Here is a tiny trained network, its code and every weight. The questions are about switching its units off for an input and a class, where a switched-off unit gives its printed mean instead of its output.

import numpy as np


def w(rows, s, z=0):
    codes = np.array(rows[::2]) - 128.0
    scale = np.full(codes.shape[1], s)
    scale[-1] = z or s
    return codes * scale


def norm(h):
    return h / np.sqrt((h * h).mean(-1, keepdims=True) + 1e-5)


def f(y):
    return y / 2 * (1 + np.tanh(0.7978845608 * (y + 0.044715 * y**3)))


def log_softmax(a):
    a = a - a.max(-1, keepdims=True)
    return a - np.log(np.exp(a).sum(-1, keepdims=True))


def net(x, mask):
    res = np.array(x, float).reshape(1, 8) / 4 @ E
    u = 0
    for l in range(2):
        y = f(norm(res) @ A[l][:, :-1].T + A[l][:, -1])
        res = res + np.where(mask[u : u + 9], y, B[l][:, -1]) @ B[l][:, :-1]
        u += 9
    return log_softmax(norm(res)[-1] @ U[:, :-1].T + U[:, -1])


A, B = {}, {}
E = w([
[127,128,129,128,130],'x0',
[209,129,84,196,90],'x1',
[123,127,126,127,132],'x2',
[255,74,157,24,169],'x3',
[126,129,130,123,129],'x4',
[127,125,129,135,123],'x5',
[121,52,148,138,82],'x6',
[109,159,64,46,46],'x7',
],0.0081)
A[0] = w([
[160,254,71,105,212,25],'0.n1',
[200,182,166,191,96,63],'0.n2',
[41,198,85,200,102,179],'0.n3',
[210,124,118,33,159,92],'0.n4',
[139,255,73,117,221,94],'0.n5',
[196,184,121,133,30,49],'0.n6',
[174,124,103,118,192,66],'0.n7',
[111,6,153,144,27,33],'0.n8',
[75,135,108,66,161,3],'0.n9',
],0.0087,0.0044)
B[0] = w([
[114,11,176,160,108,170],'0.n1',
[130,94,71,124,143,144],'0.n2',
[205,142,180,97,119,254],'0.n3',
[156,166,175,145,89,209],'0.n4',
[87,17,143,131,39,192],'0.n5',
[108,126,84,129,193,150],'0.n6',
[154,132,147,123,107,139],'0.n7',
[105,56,155,144,99,164],'0.n8',
[104,104,101,143,168,127],'0.n9',
],0.011,0.0061)
A[1] = w([
[162,107,86,149,94,143],'1.n1',
[122,64,165,197,151,1],'1.n2',
[169,148,193,127,100,206],'1.n3',
[177,105,185,173,195,116],'1.n4',
[56,198,136,222,77,94],'1.n5',
[41,137,234,39,161,178],'1.n6',
[190,134,74,204,148,104],'1.n7',
[143,113,149,217,249,81],'1.n8',
[110,122,54,69,51,120],'1.n9',
],0.012,0.0033)
B[1] = w([
[99,111,94,167,156,173],'1.n1',
[81,136,154,113,146,187],'1.n2',
[93,125,104,159,88,253],'1.n3',
[112,179,130,107,106,218],'1.n4',
[252,93,147,76,143,166],'1.n5',
[156,116,74,178,145,253],'1.n6',
[117,122,89,125,156,174],'1.n7',
[77,150,126,68,122,187],'1.n8',
[59,173,191,104,182,185],'1.n9',
],0.016,0.0076)
U = w([
[83,195,175,85,147,171],'0',
[253,150,180,124,90,62],'1',
[115,149,131,167,106,254],'2',
[105,72,179,178,114,76],'3',
[116,154,126,173,111,186],'4',
[148,136,70,177,204,12],'5',
],0.014,0.0042)

Each question gives the input, the list of numbers given to net, and the class t.
The units are the neurons (one row each of A and B). Each row of codes is followed by its name. A weight is (code - 128) times the scale printed after its matrix; where a second scale follows, it is the last column's (A, B and U).
mask holds one flag per neuron, layer by layer. A switched-off neuron (its flag False) gives its mean, the last column of its row in B, instead of its output. The means were averaged over made-up inputs and are rounded, as every weight is.
A unit's drop is (log p(t) with every unit on - log p(t) with that unit switched off) / (log p(t) with every unit on - log p(t) with every unit switched off).
The circuit of an input: a set's keep is (log p(t) with only the set's units on - log p(t) with every unit switched off) / (log p(t) with every unit on - log p(t) with every unit switched off). Starting from the 12 units with the biggest drops (on a tie, the unit counted first), units are removed one at a time, each time the one whose removal leaves the highest keep (on an exact tie, the one counted first), for as long as the keep stays at least 0.8.
circuit, biggest first: the units of the circuit, biggest drop first
unit that matters most: the unit with the biggest drop
k most important neurons: the k neurons with the biggest drops, biggest first
k most important neurons of layer l: the k neurons of layer l with the biggest drops, biggest first
drop when u is switched off: that unit's drop, to one decimal
input [-7,7,-1,3,-3,4,7,7], class 0: 2 most important neurons -> [1.n9, 1.n6]
input [0,7,-6,5,-8,-3,-7,-1], class 3: unit that matters most -> 0.n5
input [-7,8,4,3,7,-1,-5,2], class 5: 2 most important neurons -> [0.n6, 0.n3]
input [6,5,-1,7,8,-6,4,7], class 0: circuit, biggest first -> [1.n9, 0.n3]
input [2,-2,-2,3,7,7,1,-4], class 2: 2 most important neurons of layer 1 -> [1.n3, 1.n9]
input [-3,3,4,4,-6,-1,-7,6], class 3: 2 most important neurons of layer 0 -> [0.n1, 0.n5]
input [-5,-8,-1,-3,-8,-4,-7,5], class 5: 2 most important neurons -> [1.n6, 0.n9]
input [7,-8,-4,3,1,-3,5,6], class 5: circuit, biggest first -> [1.n6, 0.n5]
input [6,5,-3,5,-4,1,0,0], class 4: circuit, biggest first -> [0.n3, 1.n5]
input [6,7,-8,-5,5,4,2,-4], class 5: circuit, biggest first -> [1.n7, 0.n2, 0.n5]
input [6,-7,2,6,2,3,1,5], class 5: 2 most important neurons -> [1.n6, 0.n3]
input [-6,6,-5,-7,-7,6,0,1], class 1: 2 most important neurons of layer 1 -> [1.n5, 1.n6]
input [-2,2,-8,-6,-6,-7,-8,1], class 3: circuit, biggest first -> [0.n5, 0.n1]
input [-3,6,7,6,1,8,0,-8], class 0: unit that matters most -> 1.n8
input [2,8,5,4,7,-7,2,1], class 5: 2 most important neurons of layer 0 -> [0.n3, 0.n6]
input [3,4,-4,-5,-1,4,-4,-2], class 1: 2 most important neurons -> [1.n5, 1.n9]
input [-1,-8,5,8,7,1,6,-5], class 1: 3 most important neurons of layer 0 -> [0.n5, 0.n4, 0.n1]
input [5,7,7,-7,-4,2,-7,5], class 1: 2 most important neurons of layer 1 -> [1.n5, 1.n6]
input [-3,-8,-1,-7,-1,-3,3,-3], class 5: 2 most important neurons -> [1.n6, 0.n4]
input [1,-2,-3,2,-4,0,-4,3], class 3: circuit, biggest first -> [0.n1]
input [-8,-4,-5,5,6,-7,1,-5], class 4: 2 most important neurons of layer 0 -> [0.n3, 0.n4]
input [-5,-2,6,4,2,2,-8,-3], class 3: 2 most important neurons of layer 0 -> [0.n5, 0.n1]
input [-5,-7,5,1,8,6,-3,-2], class 5: 2 most important neurons of layer 1 -> [1.n6, 1.n3]
input [7,-8,-6,-6,-7,3,-6,0], class 5: 2 most important neurons -> [1.n6, 0.n4]
input [0,-7,-1,3,-5,-7,-6,-2], class 2: 3 most important neurons of layer 1 -> [1.n6, 1.n5, 1.n9]
input [7,6,3,-8,-4,-3,1,6], class 1: drop when 1.n5 is switched off -> 0.9
input [1,5,7,-8,5,1,-6,-6], class 1: drop when 0.n2 is switched off -> 0.0
input [6,-4,-6,5,6,-6,-6,1], class 2: drop when 0.n4 is switched off -> 0.2
input [-5,3,2,0,-6,4,1,7], class 0: circuit, biggest first -> [1.n9]
